Here is a tiny trained network, its code and every weight. The questions are about switching its units off for an input and a class, where a switched-off unit gives its printed mean instead of its output.

import numpy as np


def w(rows, s, z=0):
    codes = np.array(rows[::2]) - 128.0
    scale = np.full(codes.shape[1], s)
    scale[-1] = z or s
    return codes * scale


def f(y):
    return np.maximum(y, 0)


def log_softmax(a):
    a = a - a.max(-1, keepdims=True)
    return a - np.log(np.exp(a).sum(-1, keepdims=True))


def net(x, mask):
    res = np.array(x, float).reshape(1, 3) / 4 @ E
    y = f(res @ A[0][:, :-1].T + A[0][:, -1])
    res = res + np.where(mask, y, B[0][:, -1]) @ B[0][:, :-1]
    return log_softmax(res[-1] @ U[:, :-1].T + U[:, -1])


A, B = {}, {}
E = w([
[121,140,34,83],'x0',
[73,22,82,81],'x1',
[11,147,75,175],'x2',
],0.012)
A[0] = w([
[93,252,48,138,227],'neuron 0',
[19,86,95,121,252],'neuron 1',
[104,141,149,112,63],'neuron 2',
[45,137,161,169,240],'neuron 3',
[12,208,152,122,55],'neuron 4',
[238,166,175,144,198],'neuron 5',
[100,218,47,183,124],'neuron 6',
[70,118,189,194,38],'neuron 7',
[184,113,250,136,121],'neuron 8',
[78,200,129,117,88],'neuron 9',
[164,83,35,71,213],'neuron 10',
],0.011,0.0026)
B[0] = w([
[169,131,63,232,234],'neuron 0',
[136,61,196,205,250],'neuron 1',
[115,113,141,91,131],'neuron 2',
[98,127,185,164,207],'neuron 3',
[97,117,152,140,204],'neuron 4',
[117,251,137,128,238],'neuron 5',
[150,100,79,212,216],'neuron 6',
[141,162,154,78,180],'neuron 7',
[233,84,179,170,223],'neuron 8',
[110,101,101,152,172],'neuron 9',
[185,104,71,44,222],'neuron 10',
],0.021,0.012)
U = w([
[151,188,111,70,41],'0',
[171,120,120,194,139],'1',
[115,39,141,41,199],'2',
[53,148,169,113,2],'3',
[137,215,241,146,172],'4',
[63,77,184,254,179],'5',
],0.01,0.0036)

Each question gives the input, the list of numbers given to net, and the class t.
The units are the neurons (one row each of A and B). Each row of codes is followed by its name. A weight is (code - 128) times the scale printed after its matrix; where a second scale follows, it is the last column's (A, B and U).
mask holds one flag per neuron, in row order. A switched-off neuron (its flag False) gives its mean, the last column of its row in B, instead of its output. The means were averaged over made-up inputs and are rounded, as every weight is.
A unit's drop is (log p(t) with every unit on - log p(t) with that unit switched off) / (log p(t) with every unit on - log p(t) with every unit switched off).
unit that matters most: the unit with the biggest drop
top k neurons: the k neurons with the biggest drops, biggest first
drop of u: that unit's drop, to one decimal
input [-2,7,-7], class 2: unit that matters most -> neuron 0
input [1,2,-2], class 2: top 2 neurons -> neuron 5; neuron 0
input [3,3,-5], class 2: top 2 neurons -> neuron 5; neuron 0
input [7,-8,4], class 5: top 3 neurons -> neuron 10; neuron 4; neuron 9
input [-7,-6,4], class 4: top 3 neurons -> neuron 7; neuron 1; neuron 5
input [2,-1,-3], class 0: top 2 neurons -> neuron 1; neuron 3
input [5,6,2], class 2: drop of neuron 10 -> 1.2
input [4,0,-4], class 0: drop of neuron 1 -> 0.1
input [1,-1,-4], class 4: drop of neuron 0 -> 0.1
input [6,0,-3], class 0: drop of neuron 1 -> 0.2
input [4,2,-4], class 2: top 2 neurons -> neuron 5; neuron 0
